Below are the code and all the weights of a small trained network. Each question names an input and a class and asks about switching units off, where a switched-off unit gives its printed mean instead of its output.

import numpy as np


def w(rows, s, z=0):
    codes = np.array(rows[::2]) - 128.0
    scale = np.full(codes.shape[1], s)
    scale[-1] = z or s
    return codes * scale


def f(y):
    return np.maximum(y, 0)


def log_softmax(a):
    a = a - a.max(-1, keepdims=True)
    return a - np.log(np.exp(a).sum(-1, keepdims=True))


def net(x, mask):
    res = np.array(x, float).reshape(1, 2) / 4 @ E
    y = f(res @ A[0][:, :-1].T + A[0][:, -1])
    res = res + np.where(mask, y, B[0][:, -1]) @ B[0][:, :-1]
    return log_softmax(res[-1] @ U[:, :-1].T + U[:, -1])


A, B = {}, {}
E = w([
[74,134,237,237,98,213,102,142,175,50],'x0',
[63,229,225,73,98,155,216,255,78,150],'x1',
],0.012)
A[0] = w([
[50,191,192,70,50,115,195,199,39,160,19],'n0',
[94,130,193,155,126,160,138,136,104,83,226],'n1',
[164,116,15,46,151,76,206,166,94,214,65],'n2',
[82,139,150,98,71,143,164,185,92,114,234],'n3',
[123,173,74,144,83,115,118,128,108,175,238],'n4',
[96,97,147,249,111,161,133,118,234,95,29],'n5',
[140,161,93,88,134,73,150,171,88,191,42],'n6',
[159,108,51,149,195,111,96,82,174,112,14],'n7',
[185,98,115,137,154,87,32,61,149,88,19],'n8',
[95,182,155,102,119,115,195,221,71,98,32],'n9',
[170,121,93,92,155,62,120,78,92,182,22],'n10',
[68,219,183,58,109,157,161,217,101,210,19],'n11',
[42,140,243,208,46,228,116,128,150,7,69],'n12',
[86,135,201,189,107,109,97,173,131,96,45],'n13',
[49,164,135,112,74,125,138,174,98,186,242],'n14',
[163,52,39,188,205,88,6,26,203,55,231],'n15',
[191,137,30,41,192,48,216,116,58,206,148],'n16',
[173,89,75,162,207,100,43,106,153,99,9],'n17',
],0.011,0.012)
B[0] = w([
[205,147,129,160,71,134,223,50,127,217,186],'n0',
[104,82,78,76,195,93,30,207,155,103,181],'n1',
[64,181,196,143,73,213,103,160,182,66,186],'n2',
[149,110,40,70,203,99,68,171,80,164,182],'n3',
[74,85,79,47,179,70,29,205,120,82,163],'n4',
[63,209,217,219,57,206,184,36,198,55,171],'n5',
[76,215,201,189,63,207,173,77,226,56,153],'n6',
[175,206,103,186,74,153,208,42,104,178,164],'n7',
[211,172,107,158,108,183,211,45,81,212,169],'n8',
[210,178,97,162,109,162,192,47,77,197,169],'n9',
[56,199,206,192,3,194,201,59,179,79,161],'n10',
[190,175,124,203,100,184,222,40,88,225,183],'n11',
[66,212,181,106,68,178,76,156,202,65,211],'n12',
[87,205,155,193,68,184,167,77,163,110,156],'n13',
[152,90,35,70,192,134,67,160,70,172,182],'n14',
[184,137,49,65,194,125,87,180,57,167,253],'n15',
[44,152,128,96,137,158,66,185,181,89,209],'n16',
[195,177,109,169,110,188,214,46,81,179,168],'n17',
],0.014,0.039)
U = w([
[199,156,126,156,93,161,212,60,89,201,43],'0',
[40,178,195,153,49,183,145,101,233,74,79],'1',
[109,93,65,64,203,114,38,196,90,125,235],'2',
[26,22,209,162,95,23,204,212,218,46,8],'3',
[86,20,199,42,94,20,199,59,240,33,8],'4',
[38,4,252,35,200,37,194,97,217,54,8],'5',
],0.018,0.014)

Each question gives the input, the list of numbers given to net, and the class t.
The units are the neurons (one row each of A and B). Each row of codes is followed by its name. A weight is (code - 128) times the scale printed after its matrix; where a second scale follows, it is the last column's (A, B and U).
mask holds one flag per neuron, in row order. A switched-off neuron (its flag False) gives its mean, the last column of its row in B, instead of its output. The means were averaged over made-up inputs and are rounded, as every weight is.
A unit's drop is (log p(t) with every unit on - log p(t) with that unit switched off) / (log p(t) with every unit on - log p(t) with every unit switched off).
most important unit: the unit with the biggest drop
k most important neurons: the k neurons with the biggest drops, biggest first
drop of u: that unit's drop, to one decimal
input [6,-6], class 0: 2 most important neurons	[n15; n16]
input [-6,5], class 1: 3 most important neurons	[n2; n16; n6]
input [5,5], class 0: most important neuron	[n16]
input [3,1], class 2: 3 most important neurons	[n10; n2; n6]
input [3,4], class 0: 3 most important neurons	[n15; n0; n11]
input [-3,3], class 2: 2 most important neurons	[n5; n12]
input [6,6], class 0: 2 most important neurons	[n11; n0]
input [-1,-3], class 2: 2 most important neurons	[n11; n0]
input [-3,0], class 2: 2 most important neurons	[n5; n12]
input [1,-3], class 2: 2 most important neurons	[n11; n0]
input [-5,-4], class 1: 3 most important neurons	[n16; n10; n2]
input [4,-2], class 1: 3 most important neurons	[n5; n14; n3]
input [7,8], class 0: drop of n11	0.1
input [-6,-5], class 1: most important unit	n16
input [7,-8], class 0: drop of n15	4.8
input [-2,3], class 2: drop of n17	0.2
